Here is a tiny trained network, its code and every weight. The questions are about switching its units off for an input and a target symbol, where a switched-off unit gives its printed mean instead of its output.

import numpy as np


def w(rows, s, z=0):
    codes = np.array(rows[::2]) - 128.0
    scale = np.full(codes.shape[1], s)
    scale[-1] = z or s
    return codes * scale


def f(y):
    return y / 2 * (1 + np.tanh(0.7978845608 * (y + 0.044715 * y**3)))


def softmax(a):
    e = np.exp(a - a.max(-1, keepdims=True))
    return e / e.sum(-1, keepdims=True)


def log_softmax(a):
    a = a - a.max(-1, keepdims=True)
    return a - np.log(np.exp(a).sum(-1, keepdims=True))


def net(x, mask):
    ids = ['ΞΩαγδεηθμπφψ'.index(c) for c in x.split()]
    T = len(ids)
    res = E[ids] + P[:T]
    u = 0
    for l in range(2):
        q, k, v = (res @ M[l].T for M in (Q, K, V))
        z = softmax(np.where(np.tri(T) > 0, q @ k.T / 4**0.5, -1e9)) @ v
        res = res + np.where(mask[u], z, O[l][:, -1]) @ O[l][:, :-1]
        u += 1
        y = f(res @ A[l][:, :-1].T + A[l][:, -1])
        res = res + np.where(mask[u : u + 12], y, B[l][:, -1]) @ B[l][:, :-1]
        u += 12
    return log_softmax(res[-1] @ U[:, :-1].T + U[:, -1])


Q, K, V, O, A, B = {}, {}, {}, {}, {}, {}
E = w([
[136,84,169],'Ξ',
[136,6,173],'Ω',
[45,170,105],'α',
[125,162,145],'γ',
[158,111,163],'δ',
[115,130,80],'ε',
[122,182,143],'η',
[64,195,140],'θ',
[160,124,135],'μ',
[139,83,179],'π',
[163,147,159],'φ',
[129,142,153],'ψ',
],0.022)
P = w([
[175,7,71],'0',
[131,86,255],'1',
[85,178,212],'2',
[14,191,176],'3',
[179,143,187],'4',
[129,149,181],'5',
[161,172,159],'6',
[124,156,149],'7',
[188,79,176],'8',
[195,102,156],'9',
[197,107,115],'10',
[144,154,112],'11',
[184,108,114],'12',
[227,77,110],'13',
],0.0083)
Q[0] = w([
[49,100,156],'0.h1',
[125,122,254],'0.h1',
[142,110,145],'0.h1',
[21,129,129],'0.h1',
],0.0084)
K[0] = w([
[123,174,146],'0.h1',
[196,101,22],'0.h1',
[100,101,112],'0.h1',
[86,10,125],'0.h1',
],0.011)
V[0] = w([
[161,113,67],'0.h1',
[188,49,52],'0.h1',
[183,167,98],'0.h1',
[4,99,85],'0.h1',
],0.011)
O[0] = w([
[250,65,148,60],'0.h1',
[203,82,163,184],'0.h1',
[9,110,174,3],'0.h1',
[175,170,255,77],'0.h1',
],0.0086,0.0032)
A[0] = w([
[148,254,97,167],'0.n1',
[129,116,85,3],'0.n2',
[128,48,166,188],'0.n3',
[129,189,148,64],'0.n4',
[105,178,21,170],'0.n5',
[90,138,90,94],'0.n6',
[84,243,194,247],'0.n7',
[181,87,55,125],'0.n8',
[109,38,165,60],'0.n9',
[248,114,18,97],'0.n10',
[27,186,90,106],'0.n11',
[83,113,226,204],'0.n12',
],0.0088,0.0047)
B[0] = w([
[139,46,121,210],'0.n1',
[3,166,192,107],'0.n2',
[161,97,92,254],'0.n3',
[28,118,189,132],'0.n4',
[200,123,190,178],'0.n5',
[132,146,200,126],'0.n6',
[202,72,118,238],'0.n7',
[199,121,229,160],'0.n8',
[89,159,129,210],'0.n9',
[149,134,161,161],'0.n10',
[141,107,102,172],'0.n11',
[197,226,72,208],'0.n12',
],0.0073,0.007)
Q[1] = w([
[235,4,119],'1.h1',
[255,25,136],'1.h1',
[232,231,10],'1.h1',
[205,206,120],'1.h1',
],0.0065)
K[1] = w([
[255,164,183],'1.h1',
[141,19,252],'1.h1',
[168,204,216],'1.h1',
[208,35,175],'1.h1',
],0.008)
V[1] = w([
[182,146,168],'1.h1',
[63,3,164],'1.h1',
[26,181,151],'1.h1',
[168,90,115],'1.h1',
],0.0061)
O[1] = w([
[170,254,240,182],'1.h1',
[29,94,134,153],'1.h1',
[107,128,78,4],'1.h1',
[66,166,63,186],'1.h1',
],0.0064,0.022)
A[1] = w([
[69,73,141,181],'1.n1',
[187,181,198,197],'1.n2',
[69,73,90,207],'1.n3',
[197,105,202,11],'1.n4',
[91,193,203,213],'1.n5',
[185,64,135,47],'1.n6',
[177,95,119,249],'1.n7',
[203,72,152,108],'1.n8',
[151,192,98,240],'1.n9',
[79,246,135,168],'1.n10',
[88,117,107,157],'1.n11',
[122,80,176,202],'1.n12',
],0.012,0.0021)
B[1] = w([
[89,187,111,126],'1.n1',
[121,39,124,254],'1.n2',
[158,140,141,127],'1.n3',
[98,174,125,230],'1.n4',
[133,65,128,184],'1.n5',
[114,101,140,168],'1.n6',
[131,179,91,169],'1.n7',
[109,193,108,200],'1.n8',
[145,187,152,150],'1.n9',
[157,153,142,155],'1.n10',
[73,254,238,122],'1.n11',
[110,81,107,157],'1.n12',
],0.0075,0.019)
U = w([
[206,97,174,229],'Ξ',
[202,77,150,153],'Ω',
[125,98,173,190],'α',
[142,7,129,128],'γ',
[139,114,132,157],'δ',
[98,71,254,3],'ε',
[161,102,107,191],'η',
[123,101,177,57],'θ',
[172,206,186,39],'μ',
[89,145,193,119],'π',
[103,128,167,118],'φ',
[141,114,144,127],'ψ',
],0.01,0.0045)

Each question gives the input, a string of symbols that net reads in full, and the target symbol t.
The units are the heads (4 rows each of Q, K, V and O) and the neurons (one row each of A and B). Each row of codes is followed by its name. A weight is (code - 128) times the scale printed after its matrix; where a second scale follows, it is the last column's (O, A, B and U).
mask holds one flag per unit, layer by layer, with each layer's heads first. A switched-off unit (its flag False) gives its mean, the last column of its rows in O or B, instead of its output. The means were averaged over made-up inputs and are rounded, as every weight is.
A unit's drop is (log p(t) with every unit on - log p(t) with that unit switched off) / (log p(t) with every unit on - log p(t) with every unit switched off).
The circuit of an input: a set's keep is (log p(t) with only the set's units on - log p(t) with every unit switched off) / (log p(t) with every unit on - log p(t) with every unit switched off). Starting from the 12 units with the biggest drops (on a tie, the unit counted first), units are removed one at a time, each time the one whose removal leaves the highest keep (on an exact tie, the one counted first), for as long as the keep stays at least 0.8.
circuit, biggest first: the units of the circuit, biggest drop first
k most important neurons: the k neurons with the biggest drops, biggest first
k most important neurons of layer l: the k neurons of layer l with the biggest drops, biggest first
drop when u is switched off: that unit's drop, to one decimal
input ε Ω η, target Ξ: 2 most important neurons : [1.n2 0.n12]
input Ω Ω Ω η Ω ψ γ α α γ γ δ Ω, target ε: most important neuron of layer 1 : [1.n7]
input ε θ ψ α α, target Ξ: 2 most important neurons : [0.n7 0.n12]
input α η α Ω δ, target μ: circuit, biggest first : [0.n12 1.h1 0.h1]
input α Ω Ω γ, target Ξ: circuit, biggest first : [1.n2 0.h1 0.n12 1.h1]
input ε γ γ γ, target Ξ: circuit, biggest first : [1.n2 0.h1 0.n12]
input Ω Ω η Ω α γ Ξ γ γ Ω Ω, target ε: circuit, biggest first : [0.h1 1.h1 0.n8]
input Ω α Ω θ Ξ, target ε: circuit, biggest first : [0.h1 1.h1 1.n2 0.n8]
input Ω Ω η θ δ Ω π ε δ, target ε: circuit, biggest first : [0.h1 1.h1 0.n8 1.n2]
input α η φ Ω, target Ξ: circuit, biggest first : [0.n12 0.h1]
input α δ Ω, target μ: circuit, biggest first : [0.n12 0.h1 1.n4]
input Ω γ Ω γ Ω ε φ π α θ Ω π Ω ψ, target ε: 2 most important neurons of layer 0 : [0.n8 0.n12]
input Ω ε γ δ ε α Ω π, target ε: 2 most important neurons : [1.n2 0.n8]
input α Ω Ξ Ω ψ η Ξ θ, target Ξ: most important neuron : [1.n2]
input Ω Ω γ Ω Ω ε Ω μ δ γ, target ε: 2 most important neurons : [0.n8 0.n12]
input Ω Ω γ γ θ, target ε: 2 most important neurons of layer 1 : [1.n2 1.n5]
input Ω γ Ω ε γ π γ Ω θ, target ε: 4 most important neurons of layer 1 : [1.n2 1.n5 1.n7 1.n8]
input Ω Ω Ω α φ, target ε: 4 most important neurons of layer 0 : [0.n8 0.n12 0.n3 0.n10]
input Ω η Ξ α μ ε γ η γ Ω γ, target ε: 3 most important neurons : [0.n8 0.n12 0.n3]
input ε π α π Ξ γ θ, target Ξ: drop when 0.h1 is switched off : 0.2
input Ω γ ψ α α Ω α α Ω δ Ω μ, target ε: drop when 0.h1 is switched off : 0.7
input Ω Ω ε α Ω Ξ Ω δ η α, target ε: drop when 0.n8 is switched off : 0.3
